Rows lie near named flat spaces through zero. A row that begins with a name and a colon came from that space; any other row is followed by the name of its block's space that it lies nearest.
tenu-kesub: [ 166   45    3   98 -178 -216   57  250 -155  185   23   81 -265 -332
   61  -40 -169  196   97  150  -52    2  -64 -227  154  179]
guzon-resar: [-241  -90  -82    6  123  159 -185 -256  185  -30  -49  -66  136  601
 -135  171  110  -24 -222  -41  -26  -47  -84   79 -183 -282]
tenu-kesub: [-148 -144   54  -96  -75   40  -72 -173  -15   63 -194  317   21  -22
   -4 -114   69  -47  131  -54   29   69   36    4 -151  145]
zed-mepof: [ -95  -40  -82   65 -182  191  -97   14  -84   42   16  123 -107    3
  -81  -46   70   33  -10 -185  -50 -157  -42  -96 -275  118]
fodep-miru: [  67  -11 -185 -153   82  -82  -26 -118   54  -23  112 -192  -85  263
   53  281   54  -10 -185  100  -70  -10 -157  -92  190 -105]
fatup-nereg: [-162 -298   -7  -86 -192  275 -148   40   76  144  -41  229  201 -165
  -35  -43   51  -32  148 -125   33   85 -105 -151  -22  247]
fodep-miru: [  95   58    9  233 -109  -33   36  192  -71   79  138 -106 -119  -85
  -83  -17 -160  233  -97   71  -77  -94  -20 -100  -17  -53]
guzon-resar: [ -89 -382  202 -267 -259  404  -14 -114   62  114 -195  599   49 -319
  188 -123   39 -335  439   87   36  108  -16 -125  -38  552]
zed-mepof: [-198   52  -22  -79  -69  168  -57 -120 -131  -49  -66  147  -52  -23
    4  -27   93  -61  -18  -83  -37  -82  112   36 -311   -8]
fodep-miru: [ 342  155   93  265   77    6  222  326  129  -94  309 -470   98    4
  -81  100 -207   77  -96   50   53   -4   11   25  323 -187]
fatup-nereg: [ 209 -111   78   -3 -156 -199  194  -61  -60   95   54   64 -140 -124
  -62   16 -150  179   25   88  -10  143   50 -180  199   97]
guzon-resar: [  20   10   77  -93   -8   11   54 -112  -36  -43  -73  136   -2  -69
   50  -39    9  -63   74   31   39   70   83   69  -19   57]
guzon-resar: [-140   89   30  -15  106  522 -143  197  141 -160   30  -60  290  -35
  130   -7  123 -357  104  -86   72 -132  -39  217 -137   22]
zed-mepof: [  46  -37 -118 -130   -3 -264  -12   56  -98   57  -48   53  -84 -279
   98 -107   86   -7  119  -84   -1   30  -60  -89  130  222]
guzon-resar: [-194 -107   13   -6  117  493 -143 -230  274 -134   31  -65  214  599
  -63  195  108 -231 -161    8  -19 -119  -75  159 -218 -216]
fatup-nereg: [  17  263   -7  -53  204  -28   41 -152   24 -214  -58 -135   46  310
  -16  102  112 -131  -85 -121  117   28  114  245  -52 -249]
fodep-miru: [-187 -174   75  117  -19  480 -103   68  265   27   69  -69  212  324
  -82  143  -32 -151  -32   42  -26  -90  -85  -45  -92 -108]
tenu-kesub: [-181 -120  111   70  -51  202  -59  101   64   50  -15   41  326 -169
 -104 -108  -49   55   50  -78   63  109   83   36  -62  -38]
fodep-miru: [-139 -102   52  128  -35  160  -52    7  139   40   14  -73  285  194
 -243   43  -33  118  -77 -174   89  115   38   -4  -43 -187]
fodep-miru: [   1  134   11  157  310   15 -131  231  271  -78  -53 -249  286  246
   23  -10   53 -161   42  -59  143  -12 -132  245  144 -165]
tenu-kesub: [   6   45   12  -54   90  186    0   -7  112  -85  -11  -24  -86  223
  137  118   62 -305   61   95  -23 -137  -62   34  -14   24]
zed-mepof: [ 110 -286  316  321 -155  317  120  399  268  159  100   22  179 -193
  -55 -149 -265  -82  283  127   23   -9  -41 -154  175  224]
fatup-nereg: [  63  -32  101  -22  -31  150  130   46  136  -25  100 -152  227   71
 -109  196  -89  -15   -3  -45  127  212   78  -59  238 -134]
tenu-kesub: [-196   44 -106  -89  232  164 -177 -122  231 -122  -92 -144  260  515
  -51  183  215 -229  -76 -205  121   22  -80  166  -37 -231]
zed-mepof: [ 120   27  111   38  -10 -197  138   41  -83   22    5   17  -40 -252
   27 -111 -130  113   45  133   -5   85  107   13  109   22]
guzon-resar: [  43 -279   85  -28 -367  -35  122  -59 -178  194   12  328 -167 -408
  -69 -151 -124  204  126   17  -80   81   79 -292  -37  326]
tenu-kesub: [-124    9 -142  170  -23   85  -78   43    5    5  173 -264   31  235
 -208  100    4  187 -279 -142  -90 -143  -30  -74 -164 -251]
fodep-miru: [ -18    8  -89 -145   50  -38  -46  -81  -55  -40  -39   67 -113  -40
  146  -15  108 -128   27   42  -59  -85  -54   23  -41  113]
fatup-nereg: [ -22  343 -146  -61  311  -23  -70 -167  -16 -253   -4 -218 -163  434
  144  156  164 -200 -224   83  -66 -239  -22  279 -178 -289]
tenu-kesub: [ -97  305 -122 -259  493 -333   -3 -321   51 -292 -122 -319  213  397
   43  163  222 -143 -215  -86  133  166  144  385  103 -479]
fodep-miru: [ 110  187   35  -32  107  -49  105   76  -15 -103   65 -173   27  -57
   76   89  -48  -47  -27   87   45   53   74   87  154 -128]
guzon-resar: [  68 -121    4 -157 -103  100    3  -94  -49   27  -28  253 -219 -129
  201  -21   30 -165  134  177 -100  -98  -91  -80  -27  312]
guzon-resar: [ -23  199   88   87  113 -205   70   97  -37  -56  -74 -129  238 -120
 -131 -100  -38  133    8 -183  182  211  212  167   65 -228]
zed-mepof: [  44  -66   25   70 -225   59   11   80  -65  132   40  112  -69 -126
  -81   24 -107  176   20   -1   -5   49  -22 -179    9   90]
guzon-resar: [ 170  198  -83 -200   27 -213   98  -84 -166  -90    9  -19 -148 -135
  113   93   45    7  -19    7   43   93   49   28  144   16]
fatup-nereg: [   4 -461  343  102 -128  512   51   95  444  125   -2  158  405  110
  -91   14 -161 -217  287   84  126  186  -69 -100  216  187]
tenu-kesub: [ -50  151  -64   84  131   92  -26  153   85  -83  140 -353  163  170
  -65  167   -8    3 -170  -48   22  -32   -2   52   58 -297]
fatup-nereg: [-189   60 -127 -130   39   33 -121 -231  -76  -58 -112  103 -128  237
   27   58  173  -93  -84  -71  -54 -111    3   48 -268  -58]
fatup-nereg: [ 169   -5  108  100  -96 -134  209  110  -53   45   86  -56  -94 -183
  -54  -41 -158  105   52   43   -2   55  107 -122  142   38]
fatup-nereg: [ -53  -66   25  -73   -9 -123  -75 -181   -4   42 -202  240  100   18
  -63 -107   70   72   78 -125  117  181   19   85  -35   60]
fodep-miru: [ 177  216   42   79 -171 -296  177   96 -354   43   56   57 -285 -461
    2 -121 -175  321  -30   89  -51   27  182  -69  -21   28]
fodep-miru: [ -24 -143 -126  -45   38  163 -104  -48  180   14   99 -126   19  336
    5  210   64 -100 -109   41  -67  -92 -215  -94   72  -27]
tenu-kesub: [ -89  371 -166  -28  279 -264  -95 -120  -78 -159 -105 -202  -40  330
  -10   94  154   22 -210 -116   55  -32   51  243 -114 -365]
fodep-miru: [ 451   56  137  167 -183 -119  278  223  -67   56  173  -33 -265 -258
   24   -7 -251  128  104  161   -3   12   -4 -164  279  192]
tenu-kesub: [ -31   99   12  -16  -32  -61   87   -2 -136  -15   58  -70  -57 -121
  -14   46  -74  107  -95   71  -48   23  141  -36  -26 -134]
guzon-resar: [  97  178   21  187  120   29   48  149   81  -81  117 -276   -6  199
  -28   89  -76   -5 -112   60   -3 -105  -11   81   43 -215]
zed-mepof: [  -2   99 -159  -66  -82   35  -58   18 -157  -30   32   40 -194  -87
   59    5  116  -32  -17 -125  -54 -152  -49  -55 -150  122]
zed-mepof: [ 293  208 -108  144   -8 -381   63  211 -133   26   47 -119 -237 -149
   -7  -83  -29  180   15 -115   36  -44  -79  -42  153   90]
tenu-kesub: [  -9 -323   93   75 -201  201   23  250  138  208  115   26  118 -222
  -29    9 -160   18  143  101  -45   50 -100 -296  200  200]
zed-mepof: [-126 -282  -32  -43   68  301 -173   15  285    9  -58   75  181  195
   61  -56  179 -350  175 -118   10 -123 -217    8  -32  234]
fodep-miru: [  80  152 -163 -291   98 -353   20 -185 -205 -111  -80   36  -65 -209
  111  -46  180    9   -3 -145   66  123   56  113   81   69]
fatup-nereg: [-246  -36  159  278  206  258 -149  226  305   25  -25 -190  387  253
  -70  -20 -105  -65  -33  136   22  -42  -28  165  -46 -305]
zed-mepof: [ -18  232 -163  -84   77  -17  -31  -99 -106 -126   68 -167 -109  189
   17  190   89   15 -218  -33  -34  -80   11   62  -88 -216]
tenu-kesub: [  23  214  -21  132   68  -11  -15   -8 -108 -125   31  -72  -63   29
  -28 -105   26   71 -124  -62  -22 -149   70  198 -235 -124]
guzon-resar: [-179   47 -160    5  -95  -17 -120  -72 -146   44   20  -20  -22   58
 -149   64   53  234 -205 -158  -44  -16   21  -72 -205 -158]
fatup-nereg: [-276  -25   52  177   15  351  -28   94  135  -19   84 -197  121  303
 -143  111  -33 -101 -112  -35  -69 -161   83  -47 -227 -272]
fatup-nereg: [ -22  100  -41  258  -73 -408   82  240 -231  164  138 -238 -136 -290
 -154  -83 -235  489 -210   99 -144  -17  118 -185   23 -233]
guzon-resar: [-299 -154  116   29  -37  306 -190   79  127   95 -209  273  219  -28
   15 -139   50 -176  223  -48   58    4  -19   37 -193  122]
zed-mepof: [ 133  229  110   81   77 -142  166  137  -65  -63   44 -152  -42 -127
   41   10 -137   39   -4  132   33   47  146   73  125 -148]
zed-mepof: [ 169 -237  139  -90  -86  -47   72   47    1   85  -64  303  -48 -461
  209 -265  -50 -122  319  175  -24   35  -61  -35  155  475]
[ -34  265   31  173  111 -407   15  181 -177    3 -125  -66   58 -290
  -76 -271  -40  233   22 -146   96   83  185  164  -48 -147]
fatup-nereg
[ -95  338  -86 -120  141 -166   16 -274 -207 -195  -77  -68  -67  166
  -36   75  117   70 -222 -103   35   29  217  228 -222 -332]
tenu-kesub
[ 127  -14  -42  -35 -217 -133  134  -35 -215   55  119   34 -181 -256
  -70    9  -79  238  -66  -32  -55   52   78 -184   29   82]
guzon-resar
[ 133  167 -225 -156   30 -398   26 -254 -247  -38   30  -37 -391   85
   72  121   60  181 -234  100 -129  -62  -38  -38   -2  -68]
guzon-resar
[ 153  145   71 -108  100  -46  151  -36  -41 -130   20  -37 -117  -75
  182   37  -22 -174   51  183   -9  -16   81   98  102   14]
tenu-kesub
[ -45  138  -33    5  126 -123  -18   72   -3  -20  -25 -135   25   40
   30   53    0    0  -44   37   17   18   21   47   62 -158]
tenu-kesub
[-121  166  -76  179  142  136   24  114  106 -109  229 -522  129  400
 -186  265  -40   47 -329  -64  -43 -114   65    4  -40 -505]
zed-mepof
[ -60  -22  -77    8 -138 -294  -43  102 -257  169  -72  177 -208 -436
   46 -216  -29  212   68   17 -104  -38   10 -154  -79  194]
fatup-nereg
[ 273  365 -212 -308    1 -736  149 -269 -492  -83 -130  146 -503 -323
  154  -55  123  200  -34  -72   17  110  129   31   68  116]
fatup-nereg
[ 315  295   -4 -109   76 -440  266  -26 -255 -102   87 -138 -310 -271
  169   46 -112  107  -72  244  -49   53  144   31  235  -60]
tenu-kesub
[ 163  228   -8  103  189    0   38  113   48 -187   98 -254   76   59
   29  -27   32  -75  -58  -70   66  -84    0  238   40 -117]
fatup-nereg
[-211 -342  209   25   86  335  -67 -168  388   10 -136  110  421  387
 -130  -16   28 -221  114  -43  109  132    2  103  -26  -53]
guzon-resar
[ 208  127  -59  -60  -23 -193  108  -81 -133  -58   69  -49 -155  -57
    8   54  -13  119  -83   -4    9   46   27    3   96   -6]
tenu-kesub
[   3 -256  124   89 -105  662   16   25  366  -13  194  -98  177  450
  -94  289  -72 -243  -16   65   -7  -77 -132 -124   39  -28]
guzon-resar
[-101 -272  116   39  -53  247  -97   57  185   85  -85  195  218  -53
   -5 -150   15 -136  205  -38   44   22  -82   -1  -28  215]
tenu-kesub
[ 310   51   23  104 -259 -272  260   55 -279   96  197  -11 -406 -323
  -40   -6 -241  349  -90  173 -139  -21   85 -252   98   88]
fodep-miru
[ -77   80  -49  -25   50  -28  -75 -121  -12  -38  -94   38    5  189
  -46   31   85    8  -55  -99   47   16   10   85 -111  -99]
zed-mepof
[  36  -35  221  -92    5    3  112  120  107   54 -141  122  208 -212
   73    1  -97 -142  291   72  186  300  100  -10  302   87]
fatup-nereg
[ -32 -193  112  126   14  457  -69  112  408   -8   51 -115  437  369
 -178  138    3 -171   71 -190  184  105 -117   24  127  -63]
fodep-miru
[ 225    4  175   43   96  121  159  197  218  -43  135 -206  150   -2
   97  143 -172 -147   80  250   64   97  -31   20  385  -44]
fatup-nereg
[-113   77   18   -3  103 -194  -47   33   21   28 -164   -9  191    0
  -78  -45   31   60   54 -145  150  198   78   78   72 -132]
guzon-resar
[  -7   98   16 -101  -51  -47   40  -35 -170   -8  -50  134 -155 -205
  117  -25  -13  -10   42  109  -41   -8   86   -3  -66   63]
fodep-miru
[ 185  173 -237   98   89 -203  -24   35  -69  -92  162 -277 -204  163
  -30   34   90  106 -212 -134  -68 -210 -140   32  -14  -66]
zed-mepof

Rows lie near named flat spaces through zero. A row that begins with a name and a colon came from that space; any other row is followed by the name of its block's space that it lies nearest.
dap-gozov: [  45  155   47   88   -6  -17   -5 -337 -279  -13  168  -35 -141 -272
  193  289  400 -114   97   99  187  -80 -159  132  202   94]
nada-rukuz: [-193 -222   96  -13   92   30  -80  101   -1  -31  -69  104  166   97
  -61 -130 -103  -11 -186  168 -190   36  -13   15  -81 -118]
von-vog: [ -54 -171   78  -28  -21    2  138 -111   41   41 -106  -20   77   80
   42  111   85   34  128 -313   89  120 -113  -85   97  205]
nada-rukuz: [ -24  -18  -51 -210  -80 -119  -54  -30   18  -86  -24 -216   87  -76
   60 -242 -140 -123 -230  246  -28 -153   20  -25  -20   83]
feb-penip: [-134   28   16   -4 -148 -210  -76 -168  -99  -12  -97    7  144  -92
   83   14   86 -184  -49  190   62  -70 -150  -12  284  202]
von-vog: [  20 -176  111 -209   17  118   52   71  231  -45  224  -24   15  235
  -25   78 -189  173  105 -180  -21   17   34  -26 -139  -83]
feb-penip: [   6  -32  -16    5   40    8 -100  -14 -108  -28    8   17  -64  132
  -11   36   10  -51  -44   -1  -60   -8   67  -52  -49   14]
von-vog: [   6   70  -33  -13    5 -107   11  115  143  -17  -21   98   47   15
  -22 -107 -158    8   27   21  -15   72  -10   69  -30  -89]
dap-gozov: [ 137   69 -101  103 -103   54 -246 -100 -397  -16   20   63 -241  257
   13  243  302   34  134    7   62  -37  110 -100   82  192]
feb-penip: [   6    4  168  182   25  157  276 -280 -111  142   28  -74  -50 -264
   84  365  369   22  223 -306  193   41 -176   17  206  124]
von-vog: [ -54  124   -8   54 -110  -17 -166  -43 -315 -100   30  104  -45    4
   63  177  264  -51  109  225    3 -125  -26   70  292   50]
mumo-mep: [  31 -118  -92 -145   31 -130  -53  262  184 -122 -119  117   28  421
 -130 -181 -355   53   -2 -164 -172   53  149 -136 -200  -54]
von-vog: [  71    4  -27   35  -41   16   88 -137   -4   17   25   17  -62 -103
   78  148  250  112  176 -156  185   27 -125   17   78  118]
nada-rukuz: [-184 -153   39 -324  -60 -198 -252  215  207 -143   51   98  242  393
  -10 -274 -488  -76 -157  254 -186   84   45   41  -55  -59]
mumo-mep: [  11    9 -138   41  -36 -240   68   24  105   74 -376 -109   78   72
 -113 -233 -256 -214 -172 -197  -64    3   91 -277  -39  203]
von-vog: [  81  142   -8    0   39  147  132  -60   54   18  181 -141 -109 -315
   72   82  138   47   62  -35  108  -83  -18  105    9  -96]
nada-rukuz: [  89  125 -107   97  -61  -62  289  -58   71   90 -272 -176   -2 -275
   -5  -56   86  -40   69 -292  135  -27  -37 -116  116  186]
nada-rukuz: [ -67 -199   68  118   68   50   20  203  -86    4 -257  173   76  313
 -181  -44  -98   87    4 -115 -211   91   89 -117  -86  -54]
dap-gozov: [-243 -160  -14   59   46  -38  -81  -67  -13  -51  -92  164  128  -84
   19   56  209  -70  -72   30  -53  -48 -146  -43  156   32]
mumo-mep: [-111 -127   70  -89   31   60  -98 -118   -5  -18  156  -21   40  -18
   84   63   76  -30  -81   91   12   -4  -72   40   10   13]
dap-gozov: [-132 -101  -57 -216  112    9    9  154  265 -166   79    5   94  -78
   31 -174 -127   13 -101   12 -110  -61  -15   68  -80 -184]
dap-gozov: [-110 -120   75 -169   44   82  -60   34  -23    3    1 -191   99   53
   58 -192 -166 -100 -214  111  -90   93   66   44  -76   25]
feb-penip: [   1  219 -443  -77 -162 -418 -356   68  119  -73 -227  191  -64  336
   61 -109  -84 -230   99 -251  105  189   76 -177  205  360]
nada-rukuz: [ 139  246 -118  105 -128 -104  -72 -199 -118  158  -46 -284 -111 -181
  -25  -50  -44 -260 -221  146   74 -187  126 -183   17  191]
nada-rukuz: [ -17 -182  148   47   92  165  123   72    0   92  -79 -119   56   74
 -149  -70 -175   33 -157  -46 -168  -24  113 -117 -201  -93]
mumo-mep: [  86  104 -120   48  -35  -77 -186 -109 -123   30   27  -58 -143   79
  -19   41    4 -154 -112   56    1 -100  119 -146  -41  105]
nada-rukuz: [   9  149   38  -13  -10   90  181   70   27  -25   34 -149   19 -306
    9  -46    0    3    9   94  -14 -153    9  105   90 -138]
mumo-mep: [ -20   72 -199 -170 -105  -58 -257   42    7  -90   55 -119   -8  -45
   48 -213  -41  -80 -211  308  -15 -158   93  -22    1   52]
dap-gozov: [  82  140   27  283  -48  194  141   74 -188  109 -101   22  -54 -251
 -105   68  239  171   99  113   19  -94   17   54   84 -106]
feb-penip: [  13  152 -123  110  -20  -75  303    4  299  156 -248 -155   73 -366
  -45 -132  -64  -89   -1 -321  110   15  -41 -113   88   94]
feb-penip: [  13  115   94  199   26  123 -106  -81 -234  111  124   -5  -90  -93
  -47  136   87  -79  -96  255  -51  -82   68   39    0 -111]
dap-gozov: [-135 -156   31   44   29   52  246  296  223   68 -371   14  253  -21
 -161 -289 -214  110  -43 -171 -140  126   11  -58  -26  -60]
nada-rukuz: [-249 -543  314 -148  201  201 -117  215   45  -57   78  135  238  442
 -147 -145 -341  138 -266  202 -375  106   63   14 -353 -288]
mumo-mep: [-112   70   62   40   18   35  245  -41  173   18   25 -163  159 -621
  -10 -117   35  -54 -187  255  -17 -302 -135   79   85 -197]
feb-penip: [ -32  259 -199  -34  -17 -322  -61  -34  -20  -32 -230 -124   30 -169
  102 -269 -138 -393 -192   75    6   32   27    5  124  153]
mumo-mep: [ -14  -49   42 -108   25 -107   65  -19  171  -93  102  133   30   90
   59  104  -40   50  177 -170   54   64 -120   59   30  -26]
dap-gozov: [-175 -163  262  -87   90  250   84 -200   90   52  355 -196  131 -424
   98   67   96   11 -216  306   11 -163 -165  165  -31 -192]
mumo-mep: [  44   64 -229 -187  -85  -95  -77  188  159  -79 -114  -36    3  132
   37 -244 -140   36   37 -111   41  113   88  -14   -8  114]
mumo-mep: [   0   58 -323 -234 -341 -495 -434  219 -251 -258 -446   86   60  717
  -57 -284 -285 -230  -36  133 -158  -75  235 -303  226  437]
dap-gozov: [  35  163 -125  181  -37 -154  -53  -47 -249   27 -273  140  -90  108
   53   89  199 -128  177 -204   88  206  -12  -20  214  239]
dap-gozov: [  25   75   59   92   83 -111  234 -153  296   77  109  191  -18 -119
   84  276   74   28  332 -455  221  222 -237   89   93   -5]
feb-penip: [ 102    8  -80  104  -34   74  -65  -80  -89   43   32   76 -172  148
  -24  243  216   92  176 -237   94   11   39 -131   26  124]
nada-rukuz: [ -24 -147   64 -257  -25  -74  -47   96  217 -134  173   82   99  223
   20  -66 -232  125   43   66  -33   17  -43   69 -103  -92]
nada-rukuz: [ -13   76  -32 -113  -93  -95 -194   18 -123  -69   35 -171   36  -18
  -23 -208 -193 -179 -308  473 -137 -257  131  -34  -32  -28]
von-vog: [  58  -44  -11 -218  -71  117   50   99  171 -120  204   -6  -41  114
   43  106   17  242  249 -169   76  -39    0   39   29  -30]
mumo-mep: [-256 -352   87 -120  161   73   96  162  340   -3  -90   14  297  -83
  -62 -314 -224   70 -268   34 -171   84  -85   22 -203 -179]
mumo-mep: [-105  -85   88  199   61   68  179  -63  -85  177 -304 -171  100 -136
 -119  -43  -22 -180 -197 -142 -112  -29   46 -204   30   97]
von-vog: [ 110  -91   39 -153   19   77   46   45  235  -39  256   26  -35   68
   12   12  -93  250  100  -36   70   24  -32   83 -211 -137]
nada-rukuz: [  18  112  -22  132   22   63  154  -52  -34   44  -53  -44  -37 -303
   19   59  200    3   56  -59   71  -57  -60   40  101  -18]
feb-penip: [-155 -204  -56 -219   32 -166 -218  156  124 -140  -81  104  136  390
  -32 -210 -311 -101 -162   22 -192   75   73  -93 -100   19]
mumo-mep: [  19  -10   53   62   31   85  -42   18  -42   31   95  -95   12 -186
 -114 -131  -90    3 -296  422 -140 -262   77   -8 -197 -223]
nada-rukuz: [  86  -32   69   30   52   81  235  113  228  105  -40  -65   -1   88
 -141    7 -245   85   80 -339  -41   56   94 -118 -147  -74]
von-vog: [ -29  -34   57  -78   -4 -135 -343 -120 -166  -90  245  107  -19  169
   50   16  -69 -118 -194  476  -76  -90   -6   76  -98  -73]
dap-gozov: [ -60    7 -118 -147   22 -234 -244  -11   48  -92    4   55    4  231
   63 -108 -191 -223 -125   23  -54   81   47  -43  -35   86]
von-vog: [-142 -154 -179 -248  -33 -302 -193  202  171 -107 -327  -28  189  402
  -61 -423 -464 -232 -271  -55 -204   93  147 -224  -85  184]
feb-penip: [ -30   20 -140 -121 -108 -245 -258  -58   83  -27    5   72   25  221
   59  -60 -119 -133  -43   29   62   80   -6  -77   49  196]
dap-gozov: [  -5   80  -35   26   -9   20  -69  -26   39   11  127    0  -26 -155
    2   11   39  -12  -65  165   15 -109   -6   35    1  -88]
feb-penip: [-142 -163  117 -234  -24  -84 -361   45   45 -130  310  230  108  381
   65    7 -198   29  -42  348  -83   97  -46  156  -55 -111]
mumo-mep: [-128 -220  189   30   64   41   51 -124  -35   78  -33  -91  137  -32
  -49  -11  -69  -94 -226   95 -106  -60  -45  -87  -73    0]
feb-penip: [  64  122 -183  -41  -99 -184   35   24   74  -60 -151  -96   23 -183
  -10 -211  -44  -62 -100  111   28 -182    5  -70   27   66]
von-vog: [-169  190 -102 -145 -125 -329 -371 -203 -247 -160   62   -1   81 -171
  261 -120  114 -374 -218  591   55  -87 -136  194  302  156]
von-vog: [-136  -62  215  205  -10  160 -176  -80 -407   93   19   20    4  154
 -115  237   80 -147 -128  246 -199 -132  109 -104  121  -20]
von-vog: [  22 -187   10  -39    5   -3   30   86  131   23  -87   56   52  241
  -90  -70 -145  132   15 -163  -36   97   27 -110 -157   33]
feb-penip: [  76    8  215   44   35  198 -211 -183 -316  -13  477  103 -181   78
   86  350  226  112   79  355   40  -45  -29  219  -61 -175]
dap-gozov: [  18 -109   93  -22   26  374  146  -35  -24  -47  253  -82  -77 -253
   28  218  354  302  130    3   61 -211  -62   79   11 -151]
[  42 -204   58 -128  -20  142  102  415  188 -105  -43  174   93  356
 -163 -129 -227  423  202  -97 -135   85   83   37 -173 -207]
von-vog
[ -99 -192  128 -240   84 -284 -123 -200  110  -85  151   35  148  124
  162 -126 -239 -179 -207  205    6  139 -178  120 -160   27]
von-vog
[ -35  -48   73   50   44  114  -17   25 -147  -36   37   55  -10  -19
   -8   56  121   65    2  127  -63  -41   -6   73    3 -102]
nada-rukuz
[ -29  248 -191   63  -89 -154  125 -128    5   -2 -191  -90   24 -487
  157  -63  289 -143   52  -39  210  -41 -168   68  321  191]
nada-rukuz
[  39   10  -76 -184    2  -84  230  144  345  -14 -138 -184   74   13
  -26 -216 -328  -31   13 -347   -5   54   69  -98  -68   49]
nada-rukuz
[ -50 -225   52  -28   35 -119  -10  163   91  -27 -200  176  104  490
 -154  -50 -300   20   30 -241 -176  141   75 -181 -119   29]
von-vog
[-114 -110  -17   66  -16  -77 -153  -17 -153   25 -200   68   71  181
  -42  -49    3 -121 -126   47  -91   57   25 -121   44  142]
mumo-mep
[-254 -272  154 -107   71   41   -8  -52 -143  -29 -157 -119  213   15
   72 -142   -9 -151 -237  109 -133   73  -61   15   50   97]
dap-gozov
[ -42  108   35  -84   -1   23   -8  -33  -37  -59  148  -83   34 -282
  134  -74   66  -38  -64  301   44  -52  -79  233   72 -103]
von-vog
[  88  211  -81   42   71   31   15   72  141   18  154   45 -121 -135
   12   20  -34   18   78  -50   48   44   41  117  -59 -174]
feb-penip
[  -7  -96 -155 -127   22 -210 -166  242   84 -109 -237  170   15  572
  -79 -179 -325  -57   25 -267 -150  223  164 -158 -115  106]
dap-gozov
[ -87  -57   94 -169  -53 -178 -132  -80   40 -108  169  140   94  170
  117   74  -75  -44   72  132   39   65 -140  121   96   27]
von-vog
[ -41  129 -108   32  -41 -349 -332  -13  -64  -61  -22  223   -2  248
  -25  -38 -190 -267 -114  229  -93   -5   44  -53   38   27]
von-vog
[-107 -167   63  -99  -46    4  -28  260  102  -34 -134   89  169  348
 -127 -132 -288   82   13  -44 -173   86   89  -71  -16  -29]
von-vog
[  29   94 -248 -228 -102 -110  -68  267  200 -190  -68   27  -27  222
  -15 -122 -163   37  150 -208  -35  -46  137  -87   85   49]
von-vog
[ 192  322  -56   13 -100   27   67 -188 -117   37  179 -253 -166 -409
  136   56  188  -48   24  189  212 -168  -17  128   93   37]
dap-gozov
[  56  155    2   50  -84  -37   98 -196 -113   60  -24 -165  -68 -145
   74  161  136 -144   86 -134  132  -64  -26  -61  206  196]
mumo-mep
[  70   70  253   31   54  190    4  -41   13   12  505  113  -82  -90
   13  273   20  187  136  273   27  -71  -64  270  -84 -365]
von-vog
[  74  110    0  146   56   16  220  -87  161  149  -12  -33  -30 -282
   12   44   59   20   78 -207  148   97  -92   40  -19  -17]
von-vog
[  42 -104  -66   45   67   72   99  129  134   70 -172 -145   12    2
 -197 -205 -211   11 -228  -96 -159 -125  174 -236 -254  -64]
feb-penip
[ 118 -125 -101  -61   27  -90   83 -168  161  -64   61  104  -89    2
   97  121  219  179  185 -297  215   55 -182  -31  -92  122]
nada-rukuz
[-136 -196  153  -95   25   88 -132   44 -153  -44   21  -62   82  259
  -60  -13 -155  -87 -178  156 -221  -70  117  -79  -42  -28]
von-vog
[ -37   70 -147 -266  -93 -215   -6  116  340 -190   84   18  138 -198
   82 -265 -149   46  -35  227   49 -142 -117  132   34  -97]
mumo-mep
[  12  -62  -39  -73  -34 -143  107  300  247  -60 -224  165  104  376
 -146 -117 -343  102  183 -326 -106  138   76 -112  -29   -9]
nada-rukuz
